Below are the code and all the weights of a small trained network. Each question names an input and a target symbol and asks about switching units off, where a switched-off unit gives its printed mean instead of its output.

import numpy as np


def w(rows, s, z=0):
    codes = np.array(rows[::2]) - 128.0
    scale = np.full(codes.shape[1], s)
    scale[-1] = z or s
    return codes * scale


def norm(h):
    return h / np.sqrt((h * h).mean(-1, keepdims=True) + 1e-5)


def f(y):
    return y / 2 * (1 + np.tanh(0.7978845608 * (y + 0.044715 * y**3)))


def softmax(a):
    e = np.exp(a - a.max(-1, keepdims=True))
    return e / e.sum(-1, keepdims=True)


def log_softmax(a):
    a = a - a.max(-1, keepdims=True)
    return a - np.log(np.exp(a).sum(-1, keepdims=True))


def net(x, mask):
    ids = ['δζηξπσψ'.index(c) for c in x.split()]
    T = len(ids)
    res = E[ids] + P[:T]
    u = 0
    for l in range(3):
        q, k, v = (norm(res) @ M[l].T for M in (Q, K, V))
        z = softmax(np.where(np.tri(T) > 0, q @ k.T / 2**0.5, -1e9)) @ v
        res = res + np.where(mask[u], z, O[l][:, -1]) @ O[l][:, :-1]
        u += 1
        y = f(norm(res) @ A[l][:, :-1].T + A[l][:, -1])
        res = res + np.where(mask[u : u + 8], y, B[l][:, -1]) @ B[l][:, :-1]
        u += 8
    return log_softmax(norm(res)[-1] @ U[:, :-1].T + U[:, -1])


Q, K, V, O, A, B = {}, {}, {}, {}, {}, {}
E = w([
[86,135,179,105,218,125,59],'δ',
[112,158,134,139,173,152,2],'ζ',
[116,129,126,196,107,120,69],'η',
[98,171,104,214,177,201,145],'ξ',
[157,146,143,83,48,114,125],'π',
[132,96,139,154,211,121,153],'σ',
[36,8,130,19,87,125,171],'ψ',
],0.0046)
P = w([
[173,67,237,128,5,155,123],'0',
[168,99,114,44,163,197,46],'1',
[66,135,84,103,156,138,57],'2',
[105,116,52,117,174,66,111],'3',
[81,130,44,137,195,96,135],'4',
[87,145,48,141,181,127,117],'5',
],0.0027)
Q[0] = w([
[197,88,177,168,170,168,244],'L0H0',
[15,79,175,221,240,254,42],'L0H0',
],0.0037)
K[0] = w([
[150,186,119,112,104,179,75],'L0H0',
[171,127,254,150,82,171,129],'L0H0',
],0.0067)
V[0] = w([
[132,251,93,123,144,97,84],'L0H0',
[28,177,47,85,67,182,82],'L0H0',
],0.0028)
O[0] = w([
[102,134,254,129,58,186,46,2],'L0H0',
[109,76,96,149,91,234,106,187],'L0H0',
],0.0051,0.001)
A[0] = w([
[105,136,110,63,190,111,41,168],'L0N0',
[152,106,124,162,108,68,122,112],'L0N1',
[133,130,77,124,110,77,101,204],'L0N2',
[77,150,170,130,124,114,136,152],'L0N3',
[138,137,166,131,81,157,135,91],'L0N4',
[115,110,110,135,154,128,101,107],'L0N5',
[92,253,84,99,186,181,116,6],'L0N6',
[55,75,152,88,84,118,146,87],'L0N7',
],0.0048,0.0018)
B[0] = w([
[117,133,112,218,112,162,221,252],'L0N0',
[108,185,106,135,132,143,118,145],'L0N1',
[112,160,157,88,194,152,255,210],'L0N2',
[220,120,136,96,167,195,115,122],'L0N3',
[176,157,97,76,137,161,96,117],'L0N4',
[110,98,89,145,86,164,147,172],'L0N5',
[157,76,170,99,34,37,117,172],'L0N6',
[172,114,189,44,145,89,140,124],'L0N7',
],0.0037,0.0031)
Q[1] = w([
[155,82,179,15,96,137,135],'L1H0',
[58,100,93,253,175,123,64],'L1H0',
],0.0043)
K[1] = w([
[20,88,75,11,173,147,212],'L1H0',
[157,104,174,252,114,91,2],'L1H0',
],0.0041)
V[1] = w([
[164,166,182,156,5,61,106],'L1H0',
[216,198,58,69,201,158,96],'L1H0',
],0.0027)
O[1] = w([
[129,172,83,103,253,173,46,250],'L1H0',
[75,141,139,156,107,70,128,52],'L1H0',
],0.0054,0.0019)
A[1] = w([
[97,172,222,86,124,90,181,84],'L1N0',
[66,76,174,145,221,148,147,76],'L1N1',
[124,151,175,83,54,153,45,102],'L1N2',
[132,132,3,98,156,120,155,73],'L1N3',
[141,250,141,35,193,115,145,196],'L1N4',
[170,128,204,128,66,77,67,4],'L1N5',
[67,87,113,224,152,116,157,103],'L1N6',
[177,223,129,152,212,105,17,38],'L1N7',
],0.0039,0.0016)
B[1] = w([
[108,143,141,192,200,44,101,91],'L1N0',
[148,148,67,166,3,175,42,173],'L1N1',
[175,199,117,61,21,116,134,142],'L1N2',
[10,103,221,153,83,149,90,190],'L1N3',
[79,103,36,244,157,74,198,177],'L1N4',
[183,118,129,114,75,215,10,86],'L1N5',
[183,173,132,69,44,191,135,253],'L1N6',
[83,75,95,124,214,225,179,217],'L1N7',
],0.003,0.0026)
Q[2] = w([
[122,132,142,1,108,22,184],'L2H0',
[55,83,80,218,49,238,193],'L2H0',
],0.0052)
K[2] = w([
[1,72,114,92,79,79,139],'L2H0',
[210,96,184,109,224,132,122],'L2H0',
],0.0077)
V[2] = w([
[114,88,250,254,97,117,100],'L2H0',
[65,11,173,91,150,93,69],'L2H0',
],0.0035)
O[2] = w([
[68,115,224,215,169,166,153,1],'L2H0',
[1,123,127,88,151,227,223,34],'L2H0',
],0.0051,0.0027)
A[2] = w([
[54,111,254,155,183,140,164,61],'L2N0',
[190,208,201,19,59,81,101,1],'L2N1',
[47,125,139,143,108,196,177,190],'L2N2',
[127,83,116,115,114,214,77,78],'L2N3',
[124,167,183,126,106,255,95,95],'L2N4',
[160,140,164,206,115,164,79,88],'L2N5',
[80,150,78,49,245,149,100,104],'L2N6',
[171,201,171,143,159,125,41,114],'L2N7',
],0.0054,0.0019)
B[2] = w([
[186,255,109,116,110,156,132,121],'L2N0',
[197,129,32,143,110,110,105,189],'L2N1',
[141,97,148,69,131,135,114,167],'L2N2',
[103,148,121,148,160,88,124,166],'L2N3',
[122,149,100,106,168,65,92,146],'L2N4',
[128,84,165,113,134,135,111,165],'L2N5',
[127,113,96,204,114,186,152,253],'L2N6',
[84,97,130,115,89,140,186,162],'L2N7',
],0.0075,0.0039)
U = w([
[152,247,214,116,124,181,121,254],'δ',
[81,100,156,76,195,70,2,65],'ζ',
[101,109,61,217,175,226,113,62],'η',
[159,29,232,200,53,127,94,145],'ξ',
[231,149,58,90,51,98,74,185],'π',
[102,161,139,178,156,2,214,51],'σ',
[74,67,145,29,82,161,205,115],'ψ',
],0.0053,0.00083)

Each question gives the input, a string of symbols that net reads in full, and the target symbol t.
The units are the heads (2 rows each of Q, K, V and O) and the neurons (one row each of A and B). Each row of codes is followed by its name. A weight is (code - 128) times the scale printed after its matrix; where a second scale follows, it is the last column's (O, A, B and U).
mask holds one flag per unit, layer by layer, with each layer's heads first. A switched-off unit (its flag False) gives its mean, the last column of its rows in O or B, instead of its output. The means were averaged over made-up inputs and are rounded, as every weight is.
A unit's drop is (log p(t) with every unit on - log p(t) with that unit switched off) / (log p(t) with every unit on - log p(t) with every unit switched off).
The circuit of an input: a set's keep is (log p(t) with only the set's units on - log p(t) with every unit switched off) / (log p(t) with every unit on - log p(t) with every unit switched off). Starting from the 12 units with the biggest drops (on a tie, the unit counted first), units are removed one at a time, each time the one whose removal leaves the highest keep (on an exact tie, the one counted first), for as long as the keep stays at least 0.8.
circuit, biggest first: the units of the circuit, biggest drop first
unit that matters most: the unit with the biggest drop
top k neurons: the k neurons with the biggest drops, biggest first
top k neurons in layer l: the k neurons of layer l with the biggest drops, biggest first
drop of u: that unit's drop, to one decimal
input ζ η η π ξ, target ζ: unit that matters most	L0N6
input ψ ζ π σ η η, target ψ: circuit, biggest first	(L1H0; L2H0; L2N2; L2N6)
input π π η, target π: circuit, biggest first	(L2H0; L1H0; L2N6)
input σ ψ δ, target σ: circuit, biggest first	(L0H0; L1H0)
input σ π π η η, target σ: circuit, biggest first	(L0H0; L1H0; L2N1)
input ψ ξ ζ σ π δ, target ψ: circuit, biggest first	(L1H0; L2H0; L2N2)
input ξ η δ π π ζ, target ξ: circuit, biggest first	(L2H0; L1H0; L0N6; L2N5)
input ζ ζ η η η ζ, target ζ: top 2 neurons	(L2N4; L0N6)
input δ η ξ, target δ: top 2 neurons	(L2N0; L0N6)
input ζ π ξ δ, target ζ: top 2 neurons in layer 0	(L0N0; L0N6)
input σ η π ψ ξ, target σ: top 2 neurons	(L2N6; L0N6)
input ξ δ δ σ, target ξ: top 2 neurons	(L0N0; L1N1)
input η σ η π, target σ: top 2 neurons	(L0N2; L1N4)
input ζ ζ π ζ, target ζ: top 2 neurons in layer 0	(L0N0; L0N6)
input ζ η η π ζ η, target ζ: top 2 neurons in layer 2	(L2N4; L2N6)
input σ η ξ η η ζ, target σ: unit that matters most	L0H0
input ζ ξ η ξ σ δ, target ζ: top 3 neurons	(L2N4; L1N1; L1N6)
input σ η η, target σ: drop of L0H0	1.1
input π δ ξ, target π: drop of L1H0	0.6
input δ ζ ζ η η, target δ: drop of L1H0	0.5
input ξ π ξ η σ, target ξ: drop of L2N2	0.0
input ξ η η η ψ π, target ψ: top neuron in layer 1	(L1N6)
input ξ π δ, target ξ: top 2 neurons in layer 0	(L0N0; L0N6)
